Each matrix below, up to rounding, moves points onto a flat space through zero. How many dimensions does that space have?
[[ 0.27 -0.36  0.26]
 [-0.36  0.48 -0.34]
 [ 0.26 -0.34  0.25]]
 => 1

[[ 0.10 -0.22  0.21]
 [-0.22  0.95  0.05]
 [ 0.21  0.05  0.95]]
 => 2

[[ 0.66 -0.45 -0.15]
 [-0.45  0.30  0.10]
 [-0.15  0.10  0.04]]
 => 1

[[ 0.50  0.24 -0.44]
 [ 0.24  0.11 -0.21]
 [-0.44 -0.21  0.39]]
 => 1

[[ 0.44  0.02 -0.50]
 [ 0.02  1.00  0.02]
 [-0.50  0.02  0.56]]
 => 2

[[ 0.13 -0.18  0.29]
 [-0.18  0.24 -0.39]
 [ 0.29 -0.39  0.63]]
 => 1

[[ 0.00  0.01 -0.03]
 [ 0.01  0.16 -0.36]
 [-0.03 -0.36  0.84]]
 => 1

[[ 0.97  0.15  0.08]
 [ 0.15  0.24 -0.40]
 [ 0.08 -0.40  0.79]]
 => 2

[[0.00 0.03 0.06]
 [0.03 0.18 0.39]
 [0.06 0.39 0.81]]
 => 1

[[ 0.34 -0.27 -0.39]
 [-0.27  0.89 -0.16]
 [-0.39 -0.16  0.77]]
 => 2

[[0.01 0.09 0.01]
 [0.09 0.99 0.08]
 [0.01 0.08 0.01]]
 => 1

[[ 0.92 -0.13  0.24]
 [-0.13  0.79  0.38]
 [ 0.24  0.38  0.29]]
 => 2

[[0.69 0.46 0.05]
 [0.46 0.31 0.03]
 [0.05 0.03 0.00]]
 => 1

[[ 0.15 -0.22 -0.29]
 [-0.22  0.31  0.41]
 [-0.29  0.41  0.54]]
 => 1

[[ 0.75 -0.43 -0.01]
 [-0.43  0.25  0.00]
 [-0.01  0.00  0.00]]
 => 1

[[ 0.94 -0.23  0.08]
 [-0.23  0.17  0.30]
 [ 0.08  0.30  0.89]]
 => 2

[[ 0.04 -0.17  0.08]
 [-0.17  0.77 -0.38]
 [ 0.08 -0.38  0.19]]
 => 1

[[0.85 0.16 0.32]
 [0.16 0.03 0.06]
 [0.32 0.06 0.12]]
 => 1

[[ 0.96 -0.07 -0.19]
 [-0.07  0.00  0.01]
 [-0.19  0.01  0.04]]
 => 1

[[ 0.12  0.31 -0.10]
 [ 0.31  0.89  0.04]
 [-0.10  0.04  0.99]]
 => 2

[[ 0.68 -0.02 -0.47]
 [-0.02  1.00 -0.03]
 [-0.47 -0.03  0.32]]
 => 2

[[0.17 0.34 0.17]
 [0.34 0.66 0.33]
 [0.17 0.33 0.16]]
 => 1

[[ 0.93 -0.19 -0.17]
 [-0.19  0.04  0.03]
 [-0.17  0.03  0.03]]
 => 1

[[ 0.03 -0.17  0.00]
 [-0.17  0.97  0.03]
 [ 0.00  0.03  0.00]]
 => 1

[[ 0.11  0.22 -0.22]
 [ 0.22  0.44 -0.44]
 [-0.22 -0.44  0.45]]
 => 1

[[ 0.90 -0.03  0.30]
 [-0.03  0.99  0.10]
 [ 0.30  0.10  0.11]]
 => 2

[[ 0.82 -0.23 -0.30]
 [-0.23  0.06  0.08]
 [-0.30  0.08  0.11]]
 => 1

[[ 0.46 -0.07 -0.49]
 [-0.07  0.01  0.08]
 [-0.49  0.08  0.53]]
 => 1

[[ 0.00 -0.06 -0.02]
 [-0.06  0.93  0.24]
 [-0.02  0.24  0.06]]
 => 1

[[ 0.17  0.32 -0.19]
 [ 0.32  0.61 -0.36]
 [-0.19 -0.36  0.22]]
 => 1

[[ 0.97 -0.16  0.06]
 [-0.16  0.16  0.33]
 [ 0.06  0.33  0.87]]
 => 2

[[ 0.71 -0.42 -0.18]
 [-0.42  0.25  0.10]
 [-0.18  0.10  0.04]]
 => 1

[[0.08 0.21 0.17]
 [0.21 0.54 0.45]
 [0.17 0.45 0.37]]
 => 1

[[ 0.92 -0.13  0.23]
 [-0.13  0.77  0.40]
 [ 0.23  0.40  0.31]]
 => 2

[[0.15 0.04 0.36]
 [0.04 0.01 0.10]
 [0.36 0.10 0.84]]
 => 1

[[1.00 0.00 0.00]
 [0.00 0.00 0.06]
 [0.00 0.06 1.00]]
 => 2

[[ 0.41  0.43 -0.25]
 [ 0.43  0.44 -0.26]
 [-0.25 -0.26  0.15]]
 => 1

[[ 0.99  0.04 -0.09]
 [ 0.04  0.84  0.36]
 [-0.09  0.36  0.17]]
 => 2

[[ 0.10 -0.30  0.05]
 [-0.30  0.88 -0.14]
 [ 0.05 -0.14  0.02]]
 => 1

[[ 0.96 -0.11  0.16]
 [-0.11  0.68  0.45]
 [ 0.16  0.45  0.35]]
 => 2

[[ 0.89 -0.31  0.04]
 [-0.31  0.10 -0.01]
 [ 0.04 -0.01  0.00]]
 => 1

[[ 0.80 -0.36 -0.15]
 [-0.36  0.17  0.07]
 [-0.15  0.07  0.03]]
 => 1

[[ 0.35 -0.42 -0.23]
 [-0.42  0.73 -0.15]
 [-0.23 -0.15  0.92]]
 => 2
